In the rows, zero is written as 128.
Each row is followed by its class.
[125 145 158  96 144  96 138 136 114 110 157 171 125 154 124 126  90  49
 116 136  96  97 202 131 175 127 101 131 111 121 102 176 101 156 129 160
 160 136 174 122 101 141  81 101  99  92 119  54 140 124] -> Q666
[131 146 173  78 122 113 144 139 132 125 162 174 112 160 115 123 114  31
 128 130 121 103 185 129 159 142 104 127 114 103 103 171  99 172 145 148
 152 136 174 120 119 132  84 105 114  88 129  37 132 129] -> Q401
[134 138 162  96 135 110 150 145 119 110 183 165 136 149 112 125  93  14
 103 132 115  83 188 151 168 115 117 121 120 122  98 183  83 173 136 166
 167 142 185 121 109 127  80 107 101 110 108  48 142 147] -> Q453
[134 134 154  93 129 114 163 140 124 110 182 169 122 160 119 129  94  37
 105 142 104 100 176 140 163 121 113 129 114 132 104 183  89 170 139 138
 168 139 183 111 104 138  95 109  86 107 113  67 137 139] -> Q133
[ 77 137 164  83 131 128  68 128 125 131  93 131  96 132 107 131 130  47
 123 146 142  88 161  92 139 155 123  98 134 103  87 149  93  98 140 184
 145 139 120 179 104 158 135 121 105 118 137 102 150 139] -> Q597
[104 149 156  95 150 131  80 145 132 131 129 124 118 148 101 113 147  48
 112 146 144 102 139  85 143 145 144  99 138  99  68 151  67 122 143 173
 169 143 131 170 107 176 129 114 118 115 131  69 143 149] -> Q411
[129 140 197  87 131 118 151 119 123 113 144 171 103 154 126 120  94  43
 130  93 124 114 186 130 150 160  87 112 110 105 110 192  90 172 135 156
 151 128 181 117 125 143  92 117 127  92 122  58 147 127] -> Q317
[ 93 139 150  88 133 126  82 154 130 143 126 137 100 147  95 127 156  47
 130 146 145  82 138  94 130 148 142 113 149  98  95 132  64 117 127 167
 145 147 150 169 118 157 123 116 115 124 123  69 155 153] -> Q453
[ 91 142 152  94 140 120  67 136 139 131 103 127 106 140 103 121 136  53
 129 144 153  94 146  81 128 155 129 100 135 100  74 156  65 114 144 187
 150 127 130 182 103 155 128 122 116 113 134  87 135 139] -> Q597
[ 94 142 174 101 155 120  92 140 100  87 100 139  90 146 109 149 132  62
 127 142 143  98 143  58 118 169 124 115 135  98 115 162  86  94 119 221
 152 142 115 163 116 167 117 119 114 109 148  98 161 146] -> Q222
[ 90 158 173  86 140 134  57 136 117 139 114 159 107 145 106 138 118  35
 144 156 143  82 154 105 141 147 126  97 138 117  90 160  71 103 171 153
 143 151 139 189 105 165 129 130  96 105 137 108 156 148] -> Q222
[127 137 179  80 125 123 153 135 126 124 165 167 114 150 112 127 116  63
 139 112 116 104 175 151 165 149 104 120 135 111 114 169  91 172 135 130
 155 136 191 130 126 122  73 113 114 104 116  34 139 130] -> Q453
[129 140 160  93 141 111 147 133 117 119 177 171 131 175 114 128 104  41
  99 133 115  91 170 140 164 113 122 128 125 112 104 178  80 151 133 155
 154 139 177 122 109 130  84 107 105 103 113  55 132 145] -> Q100
[118 147 178  92 134 116 146 130 106 112 149 173 105 165 113 122 104  43
 129 129 121  97 186 136 174 142  97 123 115 118  98 170  99 157 131 139
 156 139 174 117 116 133  89 115 116  90 132  50 136 125] -> Q615
[125 144 154  93 128  91 147 160 119 110 177 177 120 158 112 128 101  26
  93 150 113  88 184 130 163 120 121 140 111 123  95 182  90 172 139 157
 163 145 188 109 103 134  73  98 110 105 120  30 135 141] -> Q401
[123 135 152 101 141 106 136 144 111 122 184 180 128 167 115 115  92  36
 103 137 114  92 182 142 156 111 113 124 121 128 100 178  81 167 138 153
 158 144 181 114 111 128  92 108  98  92 110  64 134 140] -> Q100
[126 137 157  92 129  96 139 142 133 119 161 162 130 152 110 110  83  17
 111 134 109  87 189 139 168 105 112 115 111 113  74 191  94 155 137 179
 165 126 173 126 106 130  85 106  96  87 119  55 137 134] -> Q597
[101 126 164 102 154 110  98 143 117 105  98 131  92 149 114 144 151  75
 101 155 146  96 143  67 128 176 125 117 137 113 121 149  90 106 132 207
 141 133 119 153 107 164 137 108 113 111 136  94 154 133] -> Q666
[106 109 163  84 118 124 150 138 103 105 163 158  96 153 124 126  95  34
 104 103 103  89 204 139 170 125  97 111 117 108 113 182 127 125 104 176
 149 146 156 122 120 143  81 116  80  86 140  65 162 150] -> Q487
[ 89 136 149  93 142 114  80 144 143 122  94 125 102 133  99 124 139  54
 126 140 151 104 153  78 128 157 130 104 135  98  75 146  80 105 137 175
 143 126 127 172 118 157 123 119 126 106 134  77 146 128] -> Q597
[130 142 168  83 125 130 142 112 123 123 172 175 112 171 124 114  98  38
 106 111 106 104 177 152 178 137 102 106 112 101  98 190 116 148 135 108
 166 143 158 123 112 162  98 118  85 112 138  94 140 140] -> Q411
[114 126 178  85 129 131 142 105 125 104 146 157 110 150 122 125 103  64
 130 104 126 118 189 133 156 165  85 115 111  96 102 192 111 165 134 131
 166 119 152 131 113 135  82 117 115 104 127  74 123 105] -> Q597
[ 89 145 151  91 151 134  77 129 126 124 110 135  95 155 103 127 141  26
 107 150 157  91 137  90 134 146 139 112 125 103  83 149  77 112 140 151
 139 130 126 166 112 166 129 125 113 122 144  93 149 141] -> Q615
[ 99 157 166  76 130 128  79 131 126 140 114 137 105 150 108 131 143  63
 111 144 140  89 144  95 150 158 134  94 136 104  92 148  95 104 157 129
 158 154 125 173 102 177 142 117 100 123 138 112 157 145] -> Q411
[114 136 173  91 129 108 101 142 125 110 104 134 101 153 109 141 152  53
 102 141 151  80 120  76 123 174 147 114 143  98 125 147  81 114 139 200
 136 142 122 159 110 153 128 114 112 140 138  95 156 158] -> Q453
[ 80 159 155  88 141 134  64 145 111 130 111 150  98 146 105 136 136  42
 131 154 147  88 157  88 148 144 131 105 126 115  88 132  88 105 148 122
 147 149 140 165 115 165 142 126 118 114 138 101 147 147] -> Q615
[136 121 180  74 121 118 146 127 120 116 156 164 105 151 121 126 103  45
 137 115 109 102 198 144 159 163  95 115 113 108 117 187 104 156 141 159
 150 134 149 124 107 136  85 106  91  86 133  54 144 127] -> Q487
[ 88 149 160  90 149 127  73 145 114 130 123 143 113 132 109 129 133  64
 121 149 142 109 160  95 150 160 129  87 133 117  82 143  84 101 151 161
 160 148 151 181 112 168 140 128 123 107 129 100 156 157] -> Q411
[112 138 163  97 127 120 136 120 121 116 177 176 101 170 121 121  95  38
 121 117 108  97 184 144 169 124 105 121 116  97  95 173  98 141 115 120
 159 151 180 141 120 155  91 118 100 109 136  87 133 148] -> Q721
[127 127 182  81 124 121 136 130 114 125 157 163  99 153 121 119 100  35
 137 114 113 106 214 145 161 146  90 112 117 113 104 187 100 170 143 144
 157 142 160 124 110 136  83 113  98  75 134  49 136 123] -> Q487
[ 90 150 146  98 148 128  62 133 125 136 104 149 118 140 116 140 129  55
 126 164 141  89 172  96 157 145 121 105 131 117  86 145  82  95 156 159
 137 143 132 173 105 172 143 125 103 108 136 100 158 142] -> Q666
[ 95 138 150 101 166 120  74 145 126 121 102 132 108 137 106 129 146  63
 117 146 145 100 159  72 135 147 130 121 137  98  90 145  70 102 125 196
 143 126 133 165 117 170 122 111 120 101 141  65 155 141] -> Q666
[ 88 123 164  98 144 132 103 132 107  87 104 139 107 149 119 126 129  56
  83 133 159  97 136  81 129 162 138 123 126 109 106 164  83  95 122 183
 152 151 111 154 125 165 131 127 119 124 147 101 155 142] -> Q498
[100 154 165  89 143 122  66 147 118 125 109 138 116 121 107 126 129  62
 103 141 144  96 162  84 145 146 126  89 134 119  86 144  93 108 160 170
 157 145 129 170 126 170 140 121 106 101 145 103 166 147] -> Q411
[115 137 180  82 128 122 131 136 114 108 149 170 107 136 123 121 108  58
 121 117 118 114 202 124 155 148  91 133 102 100 101 175 112 171 126 166
 154 132 169 113 130 140  77 105 109  86 139  45 142 116] -> Q401
[101 143 175 100 145 102 113 126 122 103 103 136  78 158 122 132 144  65
 121 150 143 111 128  77 122 190 127 110 138  99 111 142  80 116 132 181
 148 146 127 170 110 167 134 113 126 120 145 103 142 141] -> Q721
[129 139 168  88 133 108 151 147 122 117 173 169 113 169 106 115  85  14
 110 138 100  93 172 139 162  99 120 119 117 121  93 198  94 165 142 139
 169 139 182 124 113 137  73 107  88  80 127  62 144 130] -> Q222
[126 141 193  87 137 132 142 123 118 112 151 177 104 166 110 121  93  49
 161 116 112 110 191 147 156 157  89 113 119 116 110 197 101 164 142 138
 164 143 166 132 118 131  91 121 101  76 134  75 135 112] -> Q222
[101 135 156  91 118 137 138 122 118 119 170 190  97 178 125 129  92  39
 101 127 117  96 183 142 169 126 106 128 108 101 106 188 111 156 127 128
 159 149 173 120 109 150  85 124 106 114 141  75 131 146] -> Q401
[ 83 148 154  90 129 128  64 149 129 126 109 145 109 136 107 136 145  52
 114 148 154  84 157  81 140 150 130 106 131 102  88 139  91 113 153 181
 136 146 134 165 118 169 131 117 117 100 152  88 160 152] -> Q401
[102 136 168  93 139 121  87 147 114 112 111 135 100 141 104 148 143  64
 114 156 144  89 147  73 123 157 133 128 140 119 107 144  71 121 132 198
 148 145 126 150 112 164 132 107 100 122 136  88 157 145] -> Q133
[103 148 171  90 147 119  98 134 107 110 109 140  96 155 117 135 143  66
  94 148 141 102 132  77 134 180 130 109 127  99 108 150  94 106 134 175
 165 145 120 156 107 176 138 118 111 135 142 100 151 146] -> Q411
[109 153 162  85 141 121  80 143 126 130 117 142 117 138 109 121 139  44
 111 149 138  98 155  95 147 163 131  91 127 110  89 147  92 112 157 155
 159 145 131 161 112 171 141 117 104 111 139 103 159 152] -> Q411
[ 78 145 166  79 134 134  82 130 129 127  95 143 103 134 122 126 133  63
 129 138 147  97 163 105 145 151 134  98 133 113  91 150 103  99 158 140
 139 159 132 169 117 141 153 138 108  91 146  96 155 131] -> Q498
[ 79 129 147  92 144 128  73 140 128 131 106 125  96 136  98 124 131  47
 108 149 148  92 148  79 127 130 133 113 132  95  72 154  76 105 124 192
 154 128 122 168 117 169 124 114 106 118 139  79 145 136] -> Q597
[121 138 176  95 145 125 132 119 110 104 140 168 119 144 123 128 100  77
 127 117 102 114 205 136 175 151  80 132 112 118 112 173 109 161 126 145
 156 126 165 128 122 138  82 111 102  91 128  56 132 102] -> Q666
[102 139 143  96 153 138  71 137 135 130 128 132 120 146  97 136 155  49
 125 145 154 106 144  80 128 154 136 112 144 101  93 139  51 104 137 176
 136 139 125 173 128 164 124 115 130 114 119  80 146 149] -> Q100
[ 86 149 155  88 135 132  61 148 124 136 125 142 115 144 100 135 152  31
 110 156 159  73 150  84 140 127 146 119 141  97  79 155  73 113 154 178
 146 145 135 169 106 171 127 112 111 111 148  74 155 166] -> Q401
[ 98 137 164 109 145  98 107 145 121  99 121 140  84 159 106 139 141  58
 119 155 146  96 129  59 121 173 134 118 143 105 116 136  72 114 126 195
 152 158 126 168 115 162 141 111 131 123 136  94 139 152] -> Q721
[ 92 147 159 102 150 132  84 136 146 127 123 126  98 156 104 129 144  47
 126 139 156 102 140  93 136 155 138 114 146  92  67 141  53 118 130 163
 151 147 139 182 123 170 113 112 129 117 137  65 144 144] -> Q721
[ 99 115 164  94 127 141 141 124 111 121 170 165  90 158 113 123  93  20
  89 103 111  86 191 147 157 117  99 112 112 109 102 189 104 152 106 149
 158 137 180 117 118 150  94 119  93 109 120  81 151 145] -> Q317
[ 93 134 175  97 146 120  98 134 108  98 103 139  88 145 112 148 132  63
  96 125 151  90 129  61 110 172 126 114 130  98 119 158  72 111 121 227
 149 130 133 159 119 170 133 116 133 129 133  89 168 153] -> Q317
[122 132 186  82 124 127 137 130 117 126 159 163 108 144 112 125 108  46
 123  98 124  86 198 146 156 140  96 122 130 100 110 175  96 160 120 166
 156 144 167 126 125 133  81 107 103 102 118  52 156 129] -> Q453
[118 133 160  99 130 102 140 138 132 118 152 169 113 155 115 111  84  28
 114 132 113  92 194 145 165 123 104 115 111 116  83 195  98 157 135 164
 163 132 169 117 102 133  88 111  98  95 120  61 130 129] -> Q597
[129 142 171  96 143 105 147 142 117 109 171 179 119 168 117 115  74  15
 126 125 107 105 186 140 159 115 115 119 109 114  90 207  90 156 139 151
 169 138 185 128 109 137  75 113 107  75 123  74 147 138] -> Q222
[124 153 189  82 131 135 138 119 117 113 157 176 105 163 114 125  98  47
 160 118 104 104 190 146 165 149  86 116 120 114 109 193 102 164 144 121
 168 144 172 140 114 129  86 124  99  83 126  70 135 107] -> Q222
[121 138 177  86 128 133 144 119 129 107 147 176 108 160 126 124 109  43
 119 116 131 113 193 137 162 165  97 123 105  94 103 181 111 167 139 146
 149 134 161 115 116 137  84 119 119  97 146  54 133 125] -> Q401
[ 93 133 161 101 154 130  95 149 102  98 110 143  93 154  98 137 134  50
 129 154 142  90 137  67 118 152 134 112 139 104 111 162  75  87 119 211
 163 145 119 170 110 168 130 121 117 111 135 103 161 153] -> Q222
[ 97 138 170  89 140 118 100 126 116  99 103 141 103 162 119 129 148  64
 119 144 154  95 126  75 127 181 142 119 132 100 112 160  76 106 134 183
 154 154 119 159 104 155 139 122 126 117 150  97 146 144] -> Q498
[112 119 173  90 127 127 126 125 131 121 155 161 110 148 108 109  86  41
 119  99 124  94 194 135 155 126  91 121 112  94  87 189  96 151 112 169
 157 126 150 126 124 147  77 107  99  99 123  59 134 120] -> Q597
[ 86 139 162  94 147 137  70 132 124 136 111 141 107 151 109 135 159  66
 118 143 158  96 144  94 134 157 132 103 149  98  99 137  76 102 149 163
 127 142 131 165 118 164 141 125 115 105 138  95 146 147] -> Q100
[127 148 188  89 133 134 137 125 121 113 150 180 104 154 111 121  98  53
 165 120 104 112 196 147 166 152  81 117 117 119 111 194 102 166 147 122
 162 137 172 132 123 124  85 126  99  76 125  69 134 106] -> Q222
[ 96 144 157  90 139 149  71 137 134 128 118 137 116 131 109 143 132  65
 136 134 149 100 161  98 138 151 127 108 137 115  83 144  70 110 149 163
 144 139 138 174 119 171 136 121 107 108 132  99 160 145] -> Q133
[123 128 181  95 122 129 142 139 123 123 162 164 116 155 110 111 107  52
 127  98 125  92 176 144 163 131 104 124 136 104  98 170  80 167 119 160
 149 139 179 129 132 136  76 107 115  99 116  42 147 131] -> Q453
[ 93 147 170  81 141 127  80 133 120 122  99 146 113 136 120 123 125  52
 123 149 152  95 155 102 145 145 140 110 132 118  85 162  77 100 157 164
 142 153 131 167 115 148 138 130 105 102 149  87 154 146] -> Q498
[ 93 142 147  96 140 144  74 142 142 133 120 132 104 139 103 130 141  73
 141 142 146 108 151  86 130 161 131 113 139 111  81 140  48 126 139 165
 154 142 145 176 108 165 124 117 125 116 124  80 147 141] -> Q133
[ 71 156 152  88 132 143  55 137 119 135 107 160 111 144 112 144 137  50
 115 158 150  84 161  99 148 140 137 111 129 100  82 141  95 108 159 151
 140 150 144 172 110 170 137 134 115 118 154  86 153 155] -> Q401
[136 133 153  80 126 103 138 151 112 114 175 169 135 162 118 122  77  13
 116 126 106  93 204 146 164 121 122 119 103 123  89 186  88 154 139 152
 164 142 176 131 102 136  74 107  99  94 125  54 150 151] -> Q487
[ 96 140 173  92 147 113 107 137 119 102  91 142  81 148 103 155 132  48
 116 133 146 103 144  76 117 183 124 109 133 110 119 142  82 108 122 205
 136 140 139 155 128 158 135 123 141 119 134  79 164 143] -> Q317
[100 143 154  90 149 112  78 150 131 139  99 136 101 155 107 120 160  58
 134 150 147 105 141  82 121 158 141 114 147 101  92 136  71 106 131 193
 122 133 137 160 123 138 124 118 110  96 134  74 153 149] -> Q100
[ 87 154 158  87 132 126  63 157 127 137 113 144 114 144 101 138 144  46
 118 156 161  82 158  88 141 144 143 111 139 110  80 142  74 117 160 174
 141 152 145 170 109 160 125 114 121 107 146  72 153 159] -> Q401
[ 83 131 156  80 135 144  64 140 112 134 115 139 109 129 116 136 132  39
 133 142 149  91 181 106 146 157 126  93 132 112  88 153  81  92 155 160
 143 146 133 184 105 165 134 129 108 104 137  94 173 159] -> Q487
[ 88 149 161  96 152 146  63 116 114 131 111 161 115 152 119 144 134  68
 140 145 158 103 160 108 140 164 123 102 142 108  97 147  72  91 160 157
 128 146 131 183 111 155 153 145 123 112 132 111 143 149] -> Q100
[123 143 177  84 140 131 146 111 114 109 162 175 105 159 126 126 101  40
 125 120 122 113 176 145 169 155  93 120 104 113 103 181 101 164 148 108
 156 124 170 128 115 135  96 121 116  98 127  69 131 112] -> Q615
[ 80 132 162  89 138 119  63 150 127 125  99 130 110 123 100 125 134  61
 126 144 156  84 155  83 131 146 130  95 139 113  78 147  86 103 150 184
 144 137 127 170 112 160 143 117 107 104 139  91 153 137] -> Q597
[135 135 200  85 135 122 144 123 109 108 154 176 113 161 116 118  95  33
 138 116 114 105 185 135 155 148  96 119 117 104 106 199  99 157 143 160
 161 137 161 126 119 141  83 115  97  77 142  64 145 121] -> Q222
[ 96 143 179  90 153 124  93 136 102 101 102 150  89 157 112 150 133  55
 140 149 139 105 139  74 120 177 130 114 133 101 113 163  92  94 134 196
 149 144 126 169 114 157 135 128 110 107 151 103 159 143] -> Q222
[124 136 182  88 125 132 133 129 118 115 164 164 124 145 114 125 104  74
 144 118 112 110 185 138 164 148  96 126 128 126  99 170  78 173 138 153
 164 137 181 135 118 140  85 109 106  92 119  52 137 126] -> Q133
[114 121 166 102 133  95 160 139 117 104 160 171  68 151 125 117  96  57
 119 129  97 112 190 133 151 139  95 112 123 120 113 165 119 149 115 156
 150 153 177 121 123 127 113 116  97  83 136  86 137 128] -> Q721
[106 131 163  89 119 142 134 127 123 123 164 169 106 148 120 122  96  36
 119  99 106  90 200 157 174 122  98 112 121 101 107 175 115 143 109 145
 151 144 176 130 129 134  81 124  92 108 120  78 153 148] -> Q453
[137 141 168  87 125 100 158 151 124 109 160 166 131 144 112 125  99  36
 113 127 106  92 179 142 170 127 117 121 124 122 106 166  99 163 136 166
 154 137 185 120 129 122  78 108 104  99 120  38 153 140] -> Q453
[115 132 178  92 137 131 137 127 115 119 153 172 113 161 115 122 109  73
 121 105 119 110 183 136 160 138  94 134 124 102 113 167  96 151 111 149
 139 135 166 116 140 137  75 113 104  95 122  47 131 124] -> Q100
[106 138 151  94 141 141  75 141 136 126 120 130 119 129 102 135 139  49
 127 144 145 103 152  82 132 150 128 122 131 109  83 147  53 112 130 198
 144 130 132 167 129 174 119 110 105 116 128  81 164 153] -> Q133
[ 89 143 162  96 141 134  79 126 133 121 121 142 105 138 114 134 130  51
 133 148 151 103 151  97 146 158 129  93 136 103  86 140  76  99 155 149
 142 155 133 189 117 178 148 124 123 115 143 111 151 153] -> Q721
[133 128 164  90 125  90 149 141 128 119 164 165 118 159 117 113  85  24
 105 133 116  93 179 135 152 127 111 115 108 119  93 199  96 162 142 163
 165 130 166 115 100 136  94 101  92 102 117  72 133 132] -> Q597
[111 131 181  94 137 125 130 131 105 115 157 156 118 156 109 120 121  66
 114 114 120 102 183 127 159 129  94 127 126 106 106 162  95 161 113 166
 147 139 168 115 138 142  84 102 103  83 125  52 134 119] -> Q100
[126 148 158 102 146  98 139 148 106 110 176 182 116 157 120 109  80   4
 110 140 114  99 192 138 165 116 109 119 100 134  85 185  88 171 144 141
 169 137 189 109 110 137  96 112 114  86 121  62 137 138] -> Q615
[ 99 138 147  91 145 133  67 134 128 143 124 137 109 158  96 126 160  39
 113 152 149  82 144  90 127 143 140 108 148  94  89 135  64 105 139 177
 133 143 121 167 111 163 135 119 104 110 138  86 143 150] -> Q100
[ 82 159 140  99 139 139  65 142 130 133 112 142  98 156 100 120 141  42
 130 152 149  81 150  91 147 148 132 106 132 113  74 137  65 116 143 131
 152 147 136 172 103 160 126 129 126 122 127  83 143 139] -> Q615
[122 133 158  99 129 105 134 140 127 112 161 172 130 159 116 117  70  26
 116 129 116  99 186 140 167 117 114 111 109 124  80 195  89 152 140 163
 164 133 175 131 109 137  87 114 109 101 119  72 129 144] -> Q597
[101 136 145  83 136 131  90 145 130 132 102 119 101 155 106 134 146  40
 122 135 142  92 152  87 128 147 141 108 136  91  87 150  76  98 122 201
 143 131 119 170 118 167 110 112 104 107 148  66 166 158] -> Q487
[123 131 165  91 130 104 135 132 125 115 153 167 130 150 119 112  83  23
 112 127 121  98 191 141 163 125 108 112 104 110  79 196  98 152 138 160
 162 128 169 119 107 145  89 108 101  99 128  70 140 135] -> Q597
[ 95 139 166  90 133 136  78 140 116 135 125 144 115 137 101 141 147  41
 131 146 147  75 155 107 145 154 133 101 156 104  99 141  76 108 148 193
 145 148 139 175 114 154 135 123 110 113 131  79 162 163] -> Q453
[ 73 153 153  98 147 135  72 140 109 134 124 149  95 153 102 134 142  44
 126 157 153  81 146  96 150 148 125 104 137 115  89 136  76 109 149 140
 150 145 145 171 105 166 142 128 118 108 132  93 140 148] -> Q615
[ 97 141 167  95 145 117  82 130 116 103  87 137 109 134 113 137 137  57
 127 155 152 100 144  78 128 178 118 108 129 107  96 157  78 104 137 213
 148 121 119 166 114 163 128 120 118 124 137  91 149 137] -> Q597
[ 93 138 172  83 149 143  85 125 129 115 113 140 114 129 127 124 134  46
 118 133 162  97 161 110 141 161 132  99 125 104  85 166  83  95 157 160
 144 147 123 165 108 158 147 129 106  99 143  95 151 142] -> Q498
[113 129 182  86 128 147 145 106 118 109 155 177  89 169 129 124  86  33
 125 104 102 104 187 148 165 143  94 108 110  94 114 204 125 132 127 135
 154 141 153 135 109 142  91 131  84  94 139 107 146 130] -> Q222
[131 151 170  89 138 120 139 132 120 106 176 174 137 163 115 120  80  18
 129 127 104  97 177 144 170 118 117 117 114 116  90 203  81 159 150 141
 176 134 183 147 102 136  65 113 105  90 119  66 144 140] -> Q222
[ 77 131 165  92 138 108  95 138 117 108  84 135  68 140 116 144 130  73
 114 138 146 106 149  68 116 185 117 105 131 105 118 140 102  98 122 189
 140 137 122 167 110 148 131 127 121 128 130 103 136 131] -> Q597
[103 124 145  87 139 126  89 147 129 128 117 124  94 149 106 120 159  31
 131 147 139  99 158  92 130 168 136 103 138  98  87 158  71 109 135 180
 152 137 126 166 100 164 122 116 115  97 140  72 159 152] -> Q487
